Below are the code and all the weights of a small trained network. Each question names an input and a target symbol and asks about switching units off, where a switched-off unit gives its printed mean instead of its output.

import numpy as np


def w(rows, s, z=0):
    codes = np.array(rows[::2]) - 128.0
    scale = np.full(codes.shape[1], s)
    scale[-1] = z or s
    return codes * scale


def norm(h):
    return h / np.sqrt((h * h).mean(-1, keepdims=True) + 1e-5)


def f(y):
    return np.maximum(y, 0)


def softmax(a):
    e = np.exp(a - a.max(-1, keepdims=True))
    return e / e.sum(-1, keepdims=True)


def log_softmax(a):
    a = a - a.max(-1, keepdims=True)
    return a - np.log(np.exp(a).sum(-1, keepdims=True))


def net(x, mask):
    ids = ['αεζηθλπστφω'.index(c) for c in x.split()]
    T = len(ids)
    res = E[ids] + P[:T]
    q, k, v = (norm(res) @ M[0].T for M in (Q, K, V))
    z = softmax(np.where(np.tri(T) > 0, q @ k.T / 3**0.5, -1e9)) @ v
    res = res + np.where(mask[0], z, O[0][:, -1]) @ O[0][:, :-1]
    y = f(norm(res) @ A[0][:, :-1].T + A[0][:, -1])
    res = res + np.where(mask[1:13], y, B[0][:, -1]) @ B[0][:, :-1]
    return log_softmax(norm(res)[-1] @ U[:, :-1].T + U[:, -1])


Q, K, V, O, A, B = {}, {}, {}, {}, {}, {}
E = w([
[141,180,152,72,90,172,167,11,96,122,95,144],'α',
[138,50,110,142,82,122,178,159,203,83,163,179],'ε',
[144,131,166,127,62,196,119,111,108,123,179,112],'ζ',
[68,102,119,54,107,179,134,71,145,144,93,125],'η',
[112,118,131,117,80,147,213,62,47,47,91,180],'θ',
[79,113,183,67,66,100,92,53,91,160,109,192],'λ',
[102,68,66,179,154,118,151,137,157,198,168,122],'π',
[118,161,125,124,176,100,247,138,134,154,124,96],'σ',
[118,119,109,92,26,245,136,136,91,162,135,200],'τ',
[121,140,156,96,166,7,128,109,133,236,142,127],'φ',
[117,209,139,159,178,66,31,202,186,57,58,184],'ω',
],0.012)
P = w([
[96,28,245,190,254,176,142,94,176,137,114,138],'0',
[119,123,191,146,149,131,109,94,160,108,174,148],'1',
[127,153,161,123,127,124,102,121,129,101,180,145],'2',
[116,168,128,107,129,130,96,133,116,103,180,144],'3',
[110,183,117,101,128,125,88,150,108,97,189,135],'4',
[80,194,108,91,119,123,79,171,114,89,196,118],'5',
],0.0064)
Q[0] = w([
[203,28,136,170,144,93,179,144,154,172,86,55],'head 1',
[191,88,151,164,146,159,45,197,126,64,31,144],'head 1',
[171,57,175,109,118,158,127,127,42,202,26,2],'head 1',
],0.0041)
K[0] = w([
[90,98,85,135,128,94,166,103,164,197,190,63],'head 1',
[208,24,84,68,83,181,204,113,93,84,226,231],'head 1',
[105,127,140,4,108,127,158,61,83,164,217,101],'head 1',
],0.0044)
V[0] = w([
[114,87,129,117,25,211,142,44,111,254,220,100],'head 1',
[189,106,96,220,122,139,49,249,235,155,129,93],'head 1',
[114,171,152,90,217,100,59,119,122,207,142,105],'head 1',
],0.0042)
O[0] = w([
[92,135,226,133,152,217,13,124,129,164,116,179,128],'head 1',
[218,167,137,57,160,144,171,215,143,184,163,122,4],'head 1',
[161,70,125,133,94,253,79,146,130,106,234,155,160],'head 1',
],0.0073,0.0029)
A[0] = w([
[73,113,97,162,141,193,111,103,86,153,115,113,89],'neuron 1',
[121,70,203,146,108,195,133,94,132,82,120,186,193],'neuron 2',
[160,157,114,172,144,67,157,163,186,105,128,103,105],'neuron 3',
[99,95,119,254,164,121,97,129,186,116,112,130,6],'neuron 4',
[72,101,156,187,130,94,158,92,95,151,102,88,20],'neuron 5',
[117,99,150,134,153,164,49,123,113,211,152,147,86],'neuron 6',
[139,140,177,184,183,148,63,119,159,135,122,144,73],'neuron 7',
[148,83,72,154,73,151,172,72,85,106,131,89,14],'neuron 8',
[124,133,146,132,190,73,133,166,184,116,185,147,146],'neuron 9',
[101,162,207,143,227,51,104,120,136,226,31,100,21],'neuron 10',
[91,25,143,147,141,125,125,76,141,128,92,191,157],'neuron 11',
[95,156,148,106,107,143,112,125,103,146,145,177,184],'neuron 12',
],0.0081,0.0026)
B[0] = w([
[89,185,180,85,141,91,190,135,187,92,168,136,191],'neuron 1',
[135,88,107,115,188,63,199,154,129,175,135,83,254],'neuron 2',
[66,168,134,133,134,148,57,125,118,151,120,156,181],'neuron 3',
[166,54,135,86,97,128,161,86,49,166,162,82,160],'neuron 4',
[134,144,140,61,142,209,96,147,168,89,135,178,162],'neuron 5',
[101,173,148,152,167,92,133,121,162,63,53,135,209],'neuron 6',
[121,129,69,98,58,144,99,132,89,117,103,149,180],'neuron 7',
[108,114,172,190,163,116,35,166,144,150,68,113,160],'neuron 8',
[123,152,163,132,130,161,124,87,98,110,61,132,196],'neuron 9',
[204,22,84,132,78,128,254,162,153,203,253,45,156],'neuron 10',
[136,153,135,125,176,196,172,166,140,120,185,83,228],'neuron 11',
[136,99,97,128,162,193,164,126,101,115,136,143,201],'neuron 12',
],0.0082,0.0098)
U = w([
[136,56,131,105,94,103,119,92,100,122,131,207,72],'α',
[143,142,82,88,94,195,98,157,37,180,102,129,160],'ε',
[48,200,148,133,173,148,49,110,172,56,94,185,199],'ζ',
[185,150,136,146,93,145,129,54,164,101,79,119,45],'η',
[70,106,102,200,106,49,109,117,47,117,97,70,153],'θ',
[145,180,89,106,80,67,139,186,210,139,148,128,198],'λ',
[114,79,91,100,104,154,89,106,207,140,68,114,2],'π',
[116,128,132,110,162,152,254,147,125,118,177,106,157],'σ',
[163,120,187,197,94,153,92,131,144,104,154,114,119],'τ',
[99,107,97,225,138,142,98,110,130,179,151,171,68],'φ',
[127,149,163,142,134,91,102,80,127,195,147,169,54],'ω',
],0.0082,0.0027)

Each question gives the input, a string of symbols that net reads in full, and the target symbol t.
The units are the heads (3 rows each of Q, K, V and O) and the neurons (one row each of A and B). Each row of codes is followed by its name. A weight is (code - 128) times the scale printed after its matrix; where a second scale follows, it is the last column's (O, A, B and U).
mask holds one flag per unit, heads first, then neurons. A switched-off unit (its flag False) gives its mean, the last column of its rows in O or B, instead of its output. The means were averaged over made-up inputs and are rounded, as every weight is.
A unit's drop is (log p(t) with every unit on - log p(t) with that unit switched off) / (log p(t) with every unit on - log p(t) with every unit switched off).
The circuit of an input: a set's keep is (log p(t) with only the set's units on - log p(t) with every unit switched off) / (log p(t) with every unit on - log p(t) with every unit switched off). Starting from the 12 units with the biggest drops (on a tie, the unit counted first), units are removed one at a time, each time the one whose removal leaves the highest keep (on an exact tie, the one counted first), for as long as the keep stays at least 0.8.
circuit, biggest first: the units of the circuit, biggest drop first
unit that matters most: the unit with the biggest drop
top k neurons: the k neurons with the biggest drops, biggest first
drop of u: that unit's drop, to one decimal
input σ σ φ λ, target σ: circuit, biggest first -> [neuron 11; neuron 3]
input θ π λ σ π, target ζ: circuit, biggest first -> [neuron 6; head 1]
input λ ε θ ε σ, target ζ: unit that matters most -> neuron 2
input ζ θ λ, target σ: circuit, biggest first -> [neuron 11; neuron 2]
input θ θ φ α ω, target θ: top 2 neurons -> [neuron 10; neuron 4]
input ε ζ α ζ ω, target λ: circuit, biggest first -> [head 1; neuron 10]
input π ω ζ, target τ: top 3 neurons -> [neuron 2; neuron 8; neuron 1]
input η λ ω ζ α, target η: top 3 neurons -> [neuron 2; neuron 11; neuron 8]
input σ σ ε φ ω ζ, target λ: circuit, biggest first -> [head 1; neuron 12; neuron 11]
input ζ σ η α ω λ, target α: circuit, biggest first -> [head 1; neuron 11; neuron 2; neuron 1]
input σ σ θ θ, target ζ: top 4 neurons -> [neuron 8; neuron 5; neuron 10; neuron 4]
input σ τ ε τ ζ τ, target ζ: top 4 neurons -> [neuron 6; neuron 10; neuron 4; neuron 11]
input ε η ζ ε φ ζ, target ζ: circuit, biggest first -> [head 1; neuron 6]
input ε ε ε, target ζ: circuit, biggest first -> [head 1; neuron 3; neuron 2]
input σ θ θ, target ζ: top 3 neurons -> [neuron 5; neuron 8; neuron 10]
input λ σ σ, target ζ: circuit, biggest first -> [head 1; neuron 5; neuron 2]
input ζ θ ω η θ, target θ: circuit, biggest first -> [head 1; neuron 8; neuron 11]
input ε α ω θ α α, target θ: circuit, biggest first -> [head 1; neuron 8; neuron 11; neuron 1]
input λ ζ ω π, target φ: top 2 neurons -> [neuron 2; neuron 1]
input ζ ε φ α π φ, target ζ: top 4 neurons -> [neuron 6; neuron 2; neuron 11; neuron 4]
input φ ε α ε η φ, target ζ: top neuron -> [neuron 6]
input ω λ φ, target ω: top 4 neurons -> [neuron 11; neuron 2; neuron 9; neuron 6]
input ω ζ ζ η, target π: drop of neuron 11 -> 0.8
input ω ε φ η, target λ: drop of neuron 1 -> -0.2
input ζ λ α α ζ ζ, target ζ: drop of neuron 11 -> 0.1
input τ σ θ π π, target ζ: drop of neuron 2 -> 0.5
